Below is a small trained network, with its code and all its weights. Each question gives an input and a class and asks what happens when units are switched off, that is, made to give their printed mean instead of their output.

import numpy as np


def w(rows, s, z=0):
    codes = np.array(rows[::2]) - 128.0
    scale = np.full(codes.shape[1], s)
    scale[-1] = z or s
    return codes * scale


def f(y):
    return y / 2 * (1 + np.tanh(0.7978845608 * (y + 0.044715 * y**3)))


def log_softmax(a):
    a = a - a.max(-1, keepdims=True)
    return a - np.log(np.exp(a).sum(-1, keepdims=True))


def net(x, mask):
    res = np.array(x, float).reshape(1, 5) / 4 @ E
    y = f(res @ A[0][:, :-1].T + A[0][:, -1])
    res = res + np.where(mask, y, B[0][:, -1]) @ B[0][:, :-1]
    return log_softmax(res[-1] @ U[:, :-1].T + U[:, -1])


A, B = {}, {}
E = w([
[99,120,120,101,115,128,135,120,148,129,120],'x0',
[192,65,110,167,99,126,106,58,186,110,98],'x1',
[117,134,198,175,163,90,169,90,110,254,95],'x2',
[111,69,50,150,186,145,175,173,99,116,81],'x3',
[180,155,91,29,102,97,89,141,80,134,40],'x4',
],0.0097)
A[0] = w([
[133,134,221,124,152,67,210,129,123,221,82,139],'neuron 1',
[155,159,90,107,148,163,113,110,100,16,142,63],'neuron 2',
[110,72,69,118,225,108,163,126,109,131,110,13],'neuron 3',
[147,198,169,105,63,120,91,86,137,75,179,136],'neuron 4',
[137,222,113,104,182,125,180,160,59,106,188,99],'neuron 5',
[103,161,172,109,163,66,150,99,135,199,2,198],'neuron 6',
[123,45,52,110,173,168,145,140,68,93,106,213],'neuron 7',
[205,76,100,177,80,118,111,74,233,130,108,237],'neuron 8',
[44,189,154,31,155,134,85,208,116,158,144,253],'neuron 9',
[87,107,120,169,120,165,152,117,128,100,217,10],'neuron 10',
[160,122,73,65,86,127,150,192,199,82,168,45],'neuron 11',
[119,95,112,130,141,158,178,124,74,103,88,9],'neuron 12',
[73,128,129,100,145,118,138,189,66,162,191,91],'neuron 13',
[177,165,115,79,74,105,113,166,62,129,48,27],'neuron 14',
[154,178,71,83,144,143,84,151,143,74,211,38],'neuron 15',
[132,143,132,197,124,173,143,159,192,129,216,83],'neuron 16',
[94,188,187,148,158,91,200,199,151,88,215,218],'neuron 17',
[232,215,90,41,116,87,93,169,114,138,67,177],'neuron 18',
[136,113,54,152,181,158,208,146,148,105,69,117],'neuron 19',
[133,214,183,100,56,70,83,38,155,136,194,145],'neuron 20',
[139,93,134,77,147,131,93,162,110,48,170,113],'neuron 21',
],0.0075,0.0036)
B[0] = w([
[167,82,111,191,76,84,176,101,105,112,204,222],'neuron 1',
[142,142,166,131,112,66,217,90,100,125,197,180],'neuron 2',
[94,156,77,178,75,177,102,157,45,181,168,167],'neuron 3',
[131,104,60,221,96,157,130,139,127,141,125,207],'neuron 4',
[62,160,134,171,114,98,67,75,160,110,49,192],'neuron 5',
[179,106,133,187,146,88,188,76,166,108,159,218],'neuron 6',
[83,133,93,228,104,153,136,150,135,83,150,223],'neuron 7',
[87,165,182,200,126,111,86,66,214,73,40,239],'neuron 8',
[86,160,114,199,134,93,119,149,171,51,86,254],'neuron 9',
[57,66,174,58,117,173,208,80,140,163,157,182],'neuron 10',
[137,121,165,167,136,57,189,74,82,162,201,178],'neuron 11',
[60,124,108,123,78,187,136,142,93,203,149,140],'neuron 12',
[69,176,168,179,99,106,79,66,156,95,121,184],'neuron 13',
[69,68,200,110,166,196,168,106,194,222,112,198],'neuron 14',
[192,152,176,166,97,110,147,61,74,114,231,181],'neuron 15',
[90,30,145,42,198,168,123,163,140,195,120,207],'neuron 16',
[81,82,184,189,138,164,125,129,159,70,80,240],'neuron 17',
[55,23,206,114,157,181,167,145,150,132,81,249],'neuron 18',
[156,115,107,218,78,172,82,149,93,180,86,196],'neuron 19',
[143,107,2,214,59,212,162,219,104,210,85,244],'neuron 20',
[93,101,135,197,120,53,200,117,100,169,169,179],'neuron 21',
],0.0069,0.0088)
U = w([
[131,113,146,151,119,50,227,30,70,155,191,61],'0',
[59,28,180,78,192,201,184,128,158,176,89,96],'1',
[112,135,35,176,36,190,116,186,66,184,84,44],'2',
[117,91,117,162,143,116,168,139,163,77,82,232],'3',
[87,159,142,160,138,102,81,66,166,53,33,134],'4',
[129,132,103,107,138,110,108,116,105,80,66,142],'5',
[238,234,42,2,226,41,93,165,80,109,193,4],'6',
[189,188,84,28,221,77,61,182,68,107,104,4],'7',
],0.0073,0.004)

Each question gives the input, the list of numbers given to net, and the class t.
The units are the neurons (one row each of A and B). Each row of codes is followed by its name. A weight is (code - 128) times the scale printed after its matrix; where a second scale follows, it is the last column's (A, B and U).
mask holds one flag per neuron, in row order. A switched-off neuron (its flag False) gives its mean, the last column of its row in B, instead of its output. The means were averaged over made-up inputs and are rounded, as every weight is.
A unit's drop is (log p(t) with every unit on - log p(t) with that unit switched off) / (log p(t) with every unit on - log p(t) with every unit switched off).
The circuit of an input: a set's keep is (log p(t) with only the set's units on - log p(t) with every unit switched off) / (log p(t) with every unit on - log p(t) with every unit switched off). Starting from the 12 units with the biggest drops (on a tie, the unit counted first), units are removed one at a time, each time the one whose removal leaves the highest keep (on an exact tie, the one counted first), for as long as the keep stays at least 0.8.
units of the circuit, in order: the units of the circuit, biggest drop first
most important unit: the unit with the biggest drop
k most important neurons: the k neurons with the biggest drops, biggest first
drop of u: that unit's drop, to one decimal
input [-1,-6,-3,-2,4], class 4: units of the circuit, in order -> (neuron 9; neuron 5)
input [6,-3,-4,-8,-8], class 1: most important unit -> neuron 16
input [-3,-8,-6,4,-2], class 4: 4 most important neurons -> (neuron 5; neuron 9; neuron 13; neuron 17)
input [-6,-7,-7,5,4], class 0: units of the circuit, in order -> (neuron 2; neuron 15)
input [-1,7,-2,-8,-2], class 2: 2 most important neurons -> (neuron 20; neuron 4)
input [-3,-3,7,-4,8], class 1: 2 most important neurons -> (neuron 18; neuron 14)
input [2,-3,4,7,-5], class 2: 2 most important neurons -> (neuron 3; neuron 19)
input [7,5,-7,3,0], class 0: units of the circuit, in order -> (neuron 11; neuron 2)
input [-7,-8,-5,2,4], class 4: 2 most important neurons -> (neuron 5; neuron 9)
input [-4,-8,5,-5,-6], class 4: units of the circuit, in order -> (neuron 13; neuron 5)
input [7,-6,-2,7,7], class 1: 4 most important neurons -> (neuron 18; neuron 14; neuron 20; neuron 4)
input [8,-5,-6,-6,-8], class 1: 3 most important neurons -> (neuron 16; neuron 10; neuron 17)
input [0,-4,-6,8,-6], class 2: 2 most important neurons -> (neuron 19; neuron 3)
input [-2,-1,-6,-6,-5], class 0: units of the circuit, in order -> (neuron 15)
input [0,-3,-4,-6,-7], class 1: 3 most important neurons -> (neuron 16; neuron 10; neuron 17)
input [0,-8,5,-5,6], class 4: 2 most important neurons -> (neuron 9; neuron 5)
input [2,1,2,-7,7], class 1: 2 most important neurons -> (neuron 18; neuron 14)
input [-7,-6,-8,2,-1], class 0: drop of neuron 11 -> 0.1
input [-2,2,6,-2,7], class 1: drop of neuron 8 -> 0.0
input [-5,-3,4,-2,7], class 1: units of the circuit, in order -> (neuron 18)
input [-6,0,5,-5,-8], class 1: drop of neuron 16 -> 0.5
